Below is a small trained network, with its code and all its weights. Each question gives an input and a class and asks what happens when units are switched off, that is, made to give their printed mean instead of their output.

import numpy as np


def w(rows, s, z=0):
    codes = np.array(rows[::2]) - 128.0
    scale = np.full(codes.shape[1], s)
    scale[-1] = z or s
    return codes * scale


def f(y):
    return np.maximum(y, 0)


def log_softmax(a):
    a = a - a.max(-1, keepdims=True)
    return a - np.log(np.exp(a).sum(-1, keepdims=True))


def net(x, mask):
    res = np.array(x, float).reshape(1, 8) / 4 @ E
    y = f(res @ A[0][:, :-1].T + A[0][:, -1])
    res = res + np.where(mask, y, B[0][:, -1]) @ B[0][:, :-1]
    return log_softmax(res[-1] @ U[:, :-1].T + U[:, -1])


A, B = {}, {}
E = w([
[102,111,72,140,41,33,178,28,44,248],'x0',
[102,7,162,95,132,66,52,98,77,15],'x1',
[79,195,32,101,53,146,62,139,119,63],'x2',
[46,126,235,127,17,134,207,122,190,89],'x3',
[225,113,51,105,121,117,223,81,163,21],'x4',
[153,70,97,173,72,255,108,101,118,148],'x5',
[127,126,124,129,131,127,128,127,133,131],'x6',
[120,125,121,118,135,130,119,114,150,142],'x7',
],0.0074)
A[0] = w([
[91,128,157,131,116,139,97,183,101,170,14],'neuron 1',
[184,100,94,130,135,115,188,139,131,67,102],'neuron 2',
[174,125,89,177,176,117,76,143,102,139,2],'neuron 3',
[142,37,114,193,75,254,88,101,126,160,169],'neuron 4',
[211,120,24,112,233,137,40,135,60,158,99],'neuron 5',
[87,97,198,135,51,125,205,164,162,95,54],'neuron 6',
[100,33,172,76,145,75,58,118,110,52,99],'neuron 7',
[42,169,186,155,146,141,92,175,105,187,82],'neuron 8',
[144,154,89,125,141,136,189,77,130,80,56],'neuron 9',
[87,173,66,84,111,137,98,136,132,110,243],'neuron 10',
[102,153,170,164,149,108,52,161,88,174,47],'neuron 11',
[106,126,71,136,96,84,166,64,75,217,56],'neuron 12',
[154,38,203,178,215,129,210,137,139,166,103],'neuron 13',
[81,208,154,75,192,19,132,125,162,132,179],'neuron 14',
[66,95,165,158,85,155,143,120,161,105,80],'neuron 15',
[183,120,129,146,192,104,119,132,64,149,98],'neuron 16',
[188,127,117,115,132,133,165,97,181,94,92],'neuron 17',
[57,120,181,150,145,164,53,164,112,175,72],'neuron 18',
[121,135,129,130,138,171,121,134,165,143,88],'neuron 19',
[133,148,133,103,142,39,117,173,129,116,47],'neuron 20',
[198,126,105,123,121,138,161,106,149,77,18],'neuron 21',
[172,80,178,149,197,106,161,93,159,194,156],'neuron 22',
[92,12,119,115,123,130,111,132,79,93,13],'neuron 23',
[142,244,120,148,134,170,193,176,163,195,26],'neuron 24',
[148,162,173,106,182,193,99,226,210,85,35],'neuron 25',
[124,114,122,136,207,197,93,183,179,71,3],'neuron 26',
],0.0092,0.0091)
B[0] = w([
[83,101,104,111,179,94,128,71,148,103,147],'neuron 1',
[76,68,83,81,176,106,156,137,133,193,190],'neuron 2',
[105,193,168,95,87,106,147,50,184,142,147],'neuron 3',
[218,173,174,172,197,67,214,241,134,29,245],'neuron 4',
[74,182,216,75,59,160,184,93,198,133,236],'neuron 5',
[83,191,171,70,79,137,145,66,190,161,200],'neuron 6',
[187,211,54,194,174,185,101,76,125,254,220],'neuron 7',
[118,88,74,62,170,124,157,106,126,94,202],'neuron 8',
[94,83,85,79,192,106,127,115,110,130,165],'neuron 9',
[55,95,103,152,97,190,74,241,110,93,243],'neuron 10',
[109,92,68,73,161,131,207,86,121,83,169],'neuron 11',
[176,37,205,165,83,54,67,74,69,105,221],'neuron 12',
[40,123,59,199,68,169,65,181,124,53,221],'neuron 13',
[205,150,190,171,170,101,180,215,138,71,241],'neuron 14',
[112,172,168,81,91,145,172,97,151,149,176],'neuron 15',
[89,156,165,103,74,152,144,139,185,140,176],'neuron 16',
[116,108,88,45,175,118,163,127,79,129,179],'neuron 17',
[73,86,66,57,191,91,188,99,112,118,191],'neuron 18',
[155,124,125,159,145,116,115,115,113,135,150],'neuron 19',
[162,168,151,155,132,83,148,137,119,85,151],'neuron 20',
[97,115,77,102,169,106,157,81,97,89,156],'neuron 21',
[92,144,79,119,92,161,59,195,120,88,222],'neuron 22',
[199,179,85,189,173,152,76,77,155,193,159],'neuron 23',
[194,201,31,201,179,172,65,14,126,229,210],'neuron 24',
[163,37,196,148,54,61,76,60,63,150,223],'neuron 25',
[143,88,180,164,60,44,87,68,62,124,186],'neuron 26',
],0.0077,0.011)
U = w([
[160,11,191,152,50,25,51,25,58,139,76],'0',
[190,222,23,189,218,175,68,23,158,217,85],'1',
[45,211,194,47,55,151,186,63,245,138,80],'2',
[65,23,23,25,253,101,192,96,120,117,95],'3',
[123,104,117,120,142,144,120,184,144,150,254],'4',
[205,176,160,170,196,77,192,225,140,70,98],'5',
[17,129,28,158,57,169,7,217,126,71,98],'6',
[127,92,131,111,141,161,109,168,148,157,239],'7',
],0.0063,0.018)

Each question gives the input, the list of numbers given to net, and the class t.
The units are the neurons (one row each of A and B). Each row of codes is followed by its name. A weight is (code - 128) times the scale printed after its matrix; where a second scale follows, it is the last column's (A, B and U).
mask holds one flag per neuron, in row order. A switched-off neuron (its flag False) gives its mean, the last column of its row in B, instead of its output. The means were averaged over made-up inputs and are rounded, as every weight is.
A unit's drop is (log p(t) with every unit on - log p(t) with that unit switched off) / (log p(t) with every unit on - log p(t) with every unit switched off).
The circuit of an input: a set's keep is (log p(t) with only the set's units on - log p(t) with every unit switched off) / (log p(t) with every unit on - log p(t) with every unit switched off). Starting from the 12 units with the biggest drops (on a tie, the unit counted first), units are removed one at a time, each time the one whose removal leaves the highest keep (on an exact tie, the one counted first), for as long as the keep stays at least 0.8.
circuit, biggest first: the units of the circuit, biggest drop first
k most important neurons: the k neurons with the biggest drops, biggest first
drop when u is switched off: that unit's drop, to one decimal
input [-1,1,-7,5,3,2,-3,4], class 6: circuit, biggest first : neuron 13
input [-2,7,-4,-4,1,8,-3,-5], class 5: 2 most important neurons : neuron 4; neuron 24
input [-6,-2,-7,7,-5,5,5,-3], class 2: 2 most important neurons : neuron 6; neuron 15
input [6,8,2,8,-6,7,-5,5], class 1: circuit, biggest first : neuron 7; neuron 23
input [-7,-6,2,4,7,-6,-3,-2], class 0: 2 most important neurons : neuron 25; neuron 26
input [4,7,-7,2,-6,6,4,3], class 1: 4 most important neurons : neuron 7; neuron 23; neuron 10; neuron 14
input [7,-3,-2,-3,8,7,0,2], class 3: 4 most important neurons : neuron 25; neuron 9; neuron 2; neuron 17
input [0,7,-6,-2,3,2,6,-2], class 1: 2 most important neurons : neuron 7; neuron 23
input [3,6,-5,7,-8,1,-4,3], class 3: 3 most important neurons : neuron 18; neuron 8; neuron 5
input [1,4,7,-4,6,-8,-8,0], class 5: 2 most important neurons : neuron 14; neuron 20
input [-2,4,0,0,-5,0,-1,-4], class 3: 4 most important neurons : neuron 18; neuron 24; neuron 11; neuron 8
input [4,-8,-6,-3,-8,-4,6,-6], class 1: 3 most important neurons : neuron 24; neuron 10; neuron 2
input [-3,1,-5,-6,-7,-4,-3,-4], class 3: 2 most important neurons : neuron 18; neuron 11
input [-1,8,-7,2,2,4,1,0], class 1: circuit, biggest first : neuron 7
input [-6,-7,-2,-8,-8,8,-5,1], class 2: 2 most important neurons : neuron 5; neuron 3
input [1,5,-6,8,8,-2,1,7], class 2: 4 most important neurons : neuron 6; neuron 15; neuron 18; neuron 8
input [-2,7,-6,8,-7,-8,-4,-1], class 2: 3 most important neurons : neuron 6; neuron 15; neuron 4
input [-1,1,6,6,-8,5,4,-3], class 3: circuit, biggest first : neuron 18; neuron 8
input [0,-7,-8,3,3,1,-3,-5], class 6: 3 most important neurons : neuron 13; neuron 22; neuron 7
input [4,-6,-7,-2,4,0,7,3], class 6: circuit, biggest first : neuron 13; neuron 22
input [3,-6,-1,-3,-8,-1,8,3], class 3: circuit, biggest first : neuron 8; neuron 18
input [-5,7,8,-7,8,7,8,-1], class 3: circuit, biggest first : neuron 2
input [-1,4,-2,-3,4,-2,2,3], class 1: drop when neuron 8 is switched off : 0.1
input [-6,-3,1,-8,3,6,-8,-1], class 2: drop when neuron 3 is switched off : 0.1
input [-3,3,8,-5,-8,6,-7,7], class 3: drop when neuron 11 is switched off : 0.2
input [-1,3,-8,-4,0,-2,-3,-7], class 6: drop when neuron 13 is switched off : 0.4
input [8,-8,5,0,-8,-2,-6,2], class 0: circuit, biggest first : neuron 12
